Below is a small trained network, with its code and all its weights. Each question gives an input and a target symbol and asks what happens when units are switched off, that is, made to give their printed mean instead of their output.

import numpy as np


def w(rows, s, z=0):
    codes = np.array(rows[::2]) - 128.0
    scale = np.full(codes.shape[1], s)
    scale[-1] = z or s
    return codes * scale


def f(y):
    return np.maximum(y, 0)


def softmax(a):
    e = np.exp(a - a.max(-1, keepdims=True))
    return e / e.sum(-1, keepdims=True)


def log_softmax(a):
    a = a - a.max(-1, keepdims=True)
    return a - np.log(np.exp(a).sum(-1, keepdims=True))


def net(x, mask):
    ids = ['βγδζηθλμξπστψω'.index(c) for c in x.split()]
    T = len(ids)
    res = E[ids] + P[:T]
    r = res
    for j in range(3):
        rows = slice(4 * j, 4 * j + 4)
        q, k, v = (r @ M[0][rows].T for M in (Q, K, V))
        z = softmax(np.where(np.tri(T) > 0, q @ k.T / 4**0.5, -1e9)) @ v
        o = O[0][rows]
        res = res + np.where(mask[j], z, o[:, -1]) @ o[:, :-1]
    y = f(res @ A[0][:, :-1].T + A[0][:, -1])
    res = res + np.where(mask[3:27], y, B[0][:, -1]) @ B[0][:, :-1]
    return log_softmax(res[-1] @ U[:, :-1].T + U[:, -1])


Q, K, V, O, A, B = {}, {}, {}, {}, {}, {}
E = w([
[147,123,188,92,76,80],'β',
[111,117,169,92,70,71],'γ',
[99,120,159,101,60,75],'δ',
[172,124,200,66,65,85],'ζ',
[74,107,133,83,79,92],'η',
[103,131,163,147,79,130],'θ',
[86,128,133,167,96,184],'λ',
[103,120,145,92,108,203],'μ',
[87,127,193,161,65,146],'ξ',
[3,81,154,133,97,149],'π',
[57,101,124,109,167,29],'σ',
[145,120,181,189,160,188],'τ',
[117,127,188,196,156,38],'ψ',
[97,30,164,118,226,140],'ω',
],0.017)
P = w([
[131,60,8,238,42,102],'0',
[142,64,105,154,108,113],'1',
[120,71,140,129,132,116],'2',
[94,117,163,117,142,126],'3',
[71,139,175,108,159,125],'4',
[67,160,185,91,159,123],'5',
[48,180,192,87,169,115],'6',
],0.012)
Q[0] = w([
[175,109,81,161,106,149],'head 1',
[116,247,132,124,89,131],'head 1',
[78,179,68,134,143,110],'head 1',
[58,63,223,95,88,148],'head 1',
[136,108,176,111,94,80],'head 2',
[75,171,167,126,83,138],'head 2',
[176,180,84,115,172,107],'head 2',
[133,146,122,143,161,136],'head 2',
[128,72,141,117,148,100],'head 3',
[142,221,131,111,184,91],'head 3',
[53,150,230,104,119,119],'head 3',
[107,32,174,167,166,107],'head 3',
],0.014)
K[0] = w([
[148,83,36,156,51,102],'head 1',
[88,193,170,59,88,122],'head 1',
[109,143,129,160,84,183],'head 1',
[86,185,153,133,246,86],'head 1',
[85,169,90,127,171,190],'head 2',
[95,226,201,98,190,125],'head 2',
[99,127,132,100,39,151],'head 2',
[160,127,88,72,135,132],'head 2',
[116,125,106,154,152,137],'head 3',
[154,185,125,52,149,95],'head 3',
[25,147,233,135,181,153],'head 3',
[150,93,123,148,226,137],'head 3',
],0.013)
V[0] = w([
[113,172,147,92,78,221],'head 1',
[146,123,161,137,151,194],'head 1',
[171,209,135,87,107,126],'head 1',
[119,180,93,147,64,105],'head 1',
[114,131,177,185,174,183],'head 2',
[133,134,185,121,151,124],'head 2',
[107,97,79,53,85,185],'head 2',
[130,74,107,128,204,123],'head 2',
[97,109,166,176,91,156],'head 3',
[73,147,171,104,111,55],'head 3',
[64,79,59,144,186,102],'head 3',
[154,129,199,252,106,124],'head 3',
],0.011)
O[0] = w([
[122,22,185,72,70,122,54],'head 1',
[151,105,131,176,140,160,133],'head 1',
[66,89,95,125,156,109,2],'head 1',
[172,104,136,64,150,87,41],'head 1',
[88,69,171,211,178,102,165],'head 2',
[253,53,141,142,152,115,136],'head 2',
[69,115,135,64,51,153,125],'head 2',
[120,133,218,43,204,12,190],'head 2',
[194,73,128,189,117,65,187],'head 3',
[247,144,60,150,107,107,161],'head 3',
[118,166,204,177,47,149,230],'head 3',
[134,75,78,220,202,102,153],'head 3',
],0.0078,0.012)
A[0] = w([
[182,160,162,153,110,130,148],'neuron 1',
[120,161,133,132,174,193,71],'neuron 2',
[159,125,67,72,114,156,39],'neuron 3',
[67,165,162,84,143,140,84],'neuron 4',
[107,149,136,85,107,154,227],'neuron 5',
[65,96,83,148,134,193,90],'neuron 6',
[81,88,139,119,175,129,71],'neuron 7',
[144,113,107,133,182,148,76],'neuron 8',
[117,135,114,134,126,200,146],'neuron 9',
[177,145,142,77,130,109,96],'neuron 10',
[134,95,152,102,83,120,103],'neuron 11',
[179,118,123,177,66,138,60],'neuron 12',
[85,152,110,37,125,108,254],'neuron 13',
[131,47,115,87,138,150,75],'neuron 14',
[129,136,156,148,53,165,76],'neuron 15',
[189,96,159,118,120,171,162],'neuron 16',
[106,165,117,111,132,138,63],'neuron 17',
[155,116,168,105,152,93,80],'neuron 18',
[121,66,89,115,141,109,240],'neuron 19',
[121,39,134,115,106,140,224],'neuron 20',
[126,146,94,145,145,246,196],'neuron 21',
[141,140,85,58,135,116,81],'neuron 22',
[127,105,150,185,129,150,38],'neuron 23',
[152,182,131,120,143,129,107],'neuron 24',
],0.013,0.007)
B[0] = w([
[49,56,53,163,125,147,247],'neuron 1',
[102,68,96,99,127,105,150],'neuron 2',
[200,148,202,119,200,2,139],'neuron 3',
[142,52,88,110,152,144,156],'neuron 4',
[126,152,146,177,162,179,152],'neuron 5',
[180,140,167,119,176,159,138],'neuron 6',
[128,179,137,73,201,166,140],'neuron 7',
[188,141,124,109,124,115,136],'neuron 8',
[93,187,142,117,104,111,138],'neuron 9',
[162,140,119,128,171,141,147],'neuron 10',
[161,141,157,101,145,100,155],'neuron 11',
[69,114,149,44,129,124,184],'neuron 12',
[180,170,145,193,132,193,150],'neuron 13',
[59,120,77,129,147,179,134],'neuron 14',
[136,151,110,142,187,36,187],'neuron 15',
[90,145,153,132,125,106,168],'neuron 16',
[171,64,112,107,155,109,130],'neuron 17',
[101,150,111,127,149,185,169],'neuron 18',
[159,73,81,215,71,182,158],'neuron 19',
[228,119,185,129,98,139,174],'neuron 20',
[120,153,157,199,86,25,147],'neuron 21',
[179,121,173,160,249,24,137],'neuron 22',
[160,164,116,52,122,112,202],'neuron 23',
[137,67,129,189,129,202,159],'neuron 24',
],0.0074,0.016)
U = w([
[156,218,145,70,189,138,67],'β',
[132,138,99,84,164,127,55],'γ',
[130,212,54,130,130,234,167],'δ',
[31,135,174,149,196,158,107],'ζ',
[124,135,96,74,164,126,73],'η',
[119,96,82,116,113,177,75],'θ',
[148,140,144,196,109,111,254],'λ',
[181,116,122,59,215,104,42],'μ',
[165,179,187,129,89,225,39],'ξ',
[135,40,95,132,113,191,15],'π',
[98,87,166,2,127,89,118],'σ',
[120,108,37,121,216,146,62],'τ',
[153,57,170,96,239,176,187],'ψ',
[119,107,59,71,159,124,106],'ω',
],0.0069,0.0058)

Each question gives the input, a string of symbols that net reads in full, and the target symbol t.
The units are the heads (4 rows each of Q, K, V and O) and the neurons (one row each of A and B). Each row of codes is followed by its name. A weight is (code - 128) times the scale printed after its matrix; where a second scale follows, it is the last column's (O, A, B and U).
mask holds one flag per unit, heads first, then neurons. A switched-off unit (its flag False) gives its mean, the last column of its rows in O or B, instead of its output. The means were averaged over made-up inputs and are rounded, as every weight is.
A unit's drop is (log p(t) with every unit on - log p(t) with that unit switched off) / (log p(t) with every unit on - log p(t) with every unit switched off).
The circuit of an input: a set's keep is (log p(t) with only the set's units on - log p(t) with every unit switched off) / (log p(t) with every unit on - log p(t) with every unit switched off). Starting from the 12 units with the biggest drops (on a tie, the unit counted first), units are removed one at a time, each time the one whose removal leaves the highest keep (on an exact tie, the one counted first), for as long as the keep stays at least 0.8.
circuit, biggest first: the units of the circuit, biggest drop first
most important unit: the unit with the biggest drop
top k neurons: the k neurons with the biggest drops, biggest first
heads that matter: for each layer, one digit per head in row order, 1 if its drop is at least 0.15 and else 0, layers parted by /
input β μ ξ, target π: circuit, biggest first : head 3; head 1; head 2
input β τ δ, target ψ: circuit, biggest first : head 3; neuron 7; head 2
input μ ω σ τ ω β, target ζ: most important unit : neuron 1
input ω ω ζ β τ π, target ψ: circuit, biggest first : head 2; head 1
input ω β ζ β ψ γ, target τ: heads that matter : 011
input δ ζ β ω ω ζ, target ζ: top 3 neurons : neuron 1; neuron 18; neuron 20
input π μ ω ψ τ θ τ, target ψ: circuit, biggest first : head 3; head 2
input ω μ λ, target ζ: circuit, biggest first : head 3; head 2
input ψ β π ζ ζ ω, target λ: circuit, biggest first : head 1; neuron 21; neuron 12
input ω ψ τ, target ζ: heads that matter : 001
input ω ζ ζ λ β σ η, target δ: circuit, biggest first : head 3; neuron 13; head 1
input γ ω ψ τ ψ ψ, target τ: circuit, biggest first : head 3; head 2; neuron 1; head 1
input ξ μ β ζ β ζ, target μ: top 2 neurons : neuron 3; neuron 22
input ω ζ θ π, target σ: most important unit : head 1
input ζ β θ λ μ, target ξ: circuit, biggest first : head 1; neuron 20; neuron 1; head 2
input ζ ω γ η, target ζ: heads that matter : 101
input ω β ω, target ζ: heads that matter : 101
input ω δ ξ μ μ μ β, target ξ: top 3 neurons : neuron 13; neuron 1; neuron 20
input β ζ μ π η, target σ: top 3 neurons : neuron 12; neuron 11; neuron 24
input β τ η, target ψ: most important unit : head 3
input θ ω τ, target ζ: heads that matter : 011
input ω β λ, target ζ: heads that matter : 001
input ω μ ω μ, target ζ: heads that matter : 111
input σ ζ λ σ μ σ, target δ: heads that matter : 001
input ζ μ η, target ξ: top 4 neurons : neuron 13; neuron 1; neuron 20; neuron 5
input σ θ ψ, target τ: top 2 neurons : neuron 1; neuron 20
input ω ψ η μ ζ, target ξ: most important unit : head 3
input ζ τ ω ζ ζ β ζ, target ψ: heads that matter : 101
input ζ γ ζ ζ μ θ ω, target λ: top 2 neurons : neuron 21; neuron 12
input ω γ β η ξ, target π: heads that matter : 111
